Below are the code and all the weights of a small trained network. Each question names an input and a target symbol and asks about switching units off, where a switched-off unit gives its printed mean instead of its output.

import numpy as np


def w(rows, s, z=0):
    codes = np.array(rows[::2]) - 128.0
    scale = np.full(codes.shape[1], s)
    scale[-1] = z or s
    return codes * scale


def norm(h):
    return h / np.sqrt((h * h).mean(-1, keepdims=True) + 1e-5)


def f(y):
    return np.maximum(y, 0)


def softmax(a):
    e = np.exp(a - a.max(-1, keepdims=True))
    return e / e.sum(-1, keepdims=True)


def log_softmax(a):
    a = a - a.max(-1, keepdims=True)
    return a - np.log(np.exp(a).sum(-1, keepdims=True))


def net(x, mask):
    ids = ['αβγδεηλξστφ'.index(c) for c in x.split()]
    T = len(ids)
    res = E[ids] + P[:T]
    q, k, v = (norm(res) @ M[0].T for M in (Q, K, V))
    z = softmax(np.where(np.tri(T) > 0, q @ k.T / 2**0.5, -1e9)) @ v
    res = res + np.where(mask[0], z, O[0][:, -1]) @ O[0][:, :-1]
    y = f(norm(res) @ A[0][:, :-1].T + A[0][:, -1])
    res = res + np.where(mask[1:13], y, B[0][:, -1]) @ B[0][:, :-1]
    return log_softmax(norm(res)[-1] @ U[:, :-1].T + U[:, -1])


Q, K, V, O, A, B = {}, {}, {}, {}, {}, {}
E = w([
[144,77,220,191,165,93],'α',
[146,159,229,153,154,100],'β',
[110,107,172,173,184,103],'γ',
[128,155,222,152,155,101],'δ',
[108,106,170,170,182,104],'ε',
[68,176,119,109,57,83],'η',
[141,189,192,111,151,98],'λ',
[62,169,221,142,70,133],'ξ',
[102,156,177,116,79,235],'σ',
[146,251,151,199,116,218],'τ',
[75,60,136,19,131,133],'φ',
],0.0019)
P = w([
[220,6,161,169,50,100],'0',
[206,77,156,154,82,123],'1',
[181,96,153,146,96,129],'2',
[156,119,156,144,124,122],'3',
[128,127,157,147,140,117],'4',
[118,134,151,148,147,120],'5',
[83,141,146,154,151,118],'6',
[71,155,127,150,162,130],'7',
[43,171,106,142,169,132],'8',
[24,180,101,146,173,126],'9',
[51,187,125,151,166,115],'10',
],0.0015)
Q[0] = w([
[230,40,3,46,9,196],'head 1',
[132,73,69,100,141,122],'head 1',
],0.006)
K[0] = w([
[253,63,155,154,118,93],'head 1',
[231,146,190,137,92,82],'head 1',
],0.0052)
V[0] = w([
[161,118,128,116,214,3],'head 1',
[168,217,124,217,128,147],'head 1',
],0.0026)
O[0] = w([
[142,162,163,140,196,10,82],'head 1',
[214,172,12,252,64,134,254],'head 1',
],0.0036,0.00072)
A[0] = w([
[136,124,121,96,175,94,56],'neuron 1',
[108,111,169,155,135,96,247],'neuron 2',
[147,189,161,106,88,149,201],'neuron 3',
[149,129,139,153,177,179,153],'neuron 4',
[108,109,138,126,93,252,240],'neuron 5',
[154,180,134,94,111,110,103],'neuron 6',
[79,112,108,17,107,97,255],'neuron 7',
[79,178,112,111,129,131,225],'neuron 8',
[135,116,149,92,163,87,25],'neuron 9',
[89,128,172,98,156,139,36],'neuron 10',
[93,60,168,60,138,90,244],'neuron 11',
[154,100,118,142,136,61,132],'neuron 12',
],0.0038,0.00074)
B[0] = w([
[67,150,82,129,159,121,148],'neuron 1',
[87,126,108,95,52,132,252],'neuron 2',
[78,84,82,109,132,137,226],'neuron 3',
[70,140,139,54,92,104,183],'neuron 4',
[145,110,80,87,224,79,244],'neuron 5',
[53,109,110,88,80,97,163],'neuron 6',
[201,171,252,69,162,184,166],'neuron 7',
[167,39,159,147,91,132,196],'neuron 8',
[92,128,53,143,143,136,163],'neuron 9',
[238,177,156,131,98,152,159],'neuron 10',
[137,233,92,159,166,221,195],'neuron 11',
[108,152,77,81,160,144,187],'neuron 12',
],0.0028,0.0023)
U = w([
[215,33,189,190,154,88,152],'α',
[132,186,194,90,142,200,135],'β',
[101,132,117,166,193,106,113],'γ',
[72,138,108,173,181,108,164],'δ',
[177,140,158,141,121,100,45],'ε',
[112,26,59,52,159,162,138],'η',
[156,126,146,134,137,110,1],'λ',
[63,83,156,104,15,152,149],'ξ',
[189,166,27,209,75,194,122],'σ',
[121,209,100,87,110,1,166],'τ',
[161,181,183,55,197,213,132],'φ',
],0.0056,0.0034)

Each question gives the input, a string of symbols that net reads in full, and the target symbol t.
The units are the heads (2 rows each of Q, K, V and O) and the neurons (one row each of A and B). Each row of codes is followed by its name. A weight is (code - 128) times the scale printed after its matrix; where a second scale follows, it is the last column's (O, A, B and U).
mask holds one flag per unit, heads first, then neurons. A switched-off unit (its flag False) gives its mean, the last column of its rows in O or B, instead of its output. The means were averaged over made-up inputs and are rounded, as every weight is.
A unit's drop is (log p(t) with every unit on - log p(t) with that unit switched off) / (log p(t) with every unit on - log p(t) with every unit switched off).
The circuit of an input: a set's keep is (log p(t) with only the set's units on - log p(t) with every unit switched off) / (log p(t) with every unit on - log p(t) with every unit switched off). Starting from the 12 units with the biggest drops (on a tie, the unit counted first), units are removed one at a time, each time the one whose removal leaves the highest keep (on an exact tie, the one counted first), for as long as the keep stays at least 0.8.
circuit, biggest first: the units of the circuit, biggest drop first
most important unit: the unit with the biggest drop
k most important neurons: the k neurons with the biggest drops, biggest first
drop when u is switched off: that unit's drop, to one decimal
input λ δ λ λ α ξ σ η λ λ η, target ξ: most important unit => neuron 8
input α ε γ σ τ τ λ η ξ λ, target ξ: 2 most important neurons => [neuron 8; neuron 5]
input ε σ λ λ γ τ σ σ λ, target η: 2 most important neurons => [neuron 5; neuron 8]
input τ λ α φ ξ, target φ: circuit, biggest first => [head 1; neuron 11; neuron 7]
input γ γ β σ σ δ φ η, target φ: circuit, biggest first => [head 1; neuron 7]
input λ γ σ σ γ, target η: 3 most important neurons => [neuron 5; neuron 4; neuron 11]
input λ δ α σ λ λ σ α, target η: circuit, biggest first => [head 1; neuron 5]
input η δ σ α τ φ λ η σ α λ, target η: circuit, biggest first => [head 1; neuron 8; neuron 3; neuron 5]
input β δ λ ε, target τ: circuit, biggest first => [head 1; neuron 2]
input λ ξ γ, target ξ: 3 most important neurons => [neuron 5; neuron 4; neuron 2]
input α α γ ξ δ, target ξ: circuit, biggest first => [head 1; neuron 11; neuron 2]
input β α λ ξ α, target ξ: 2 most important neurons => [neuron 2; neuron 5]
input η ξ α ξ η ξ α α ξ β, target ξ: 2 most important neurons => [neuron 8; neuron 11]
input τ η λ α α ξ α, target ξ: most important unit => neuron 2
input α α γ β τ ξ, target σ: drop when neuron 11 is switched off => -0.1
input τ γ λ, target σ: drop when head 1 is switched off => 1.3
input α γ φ α, target φ: drop when head 1 is switched off => 1.1
input λ τ λ δ, target σ: drop when head 1 is switched off => 0.9
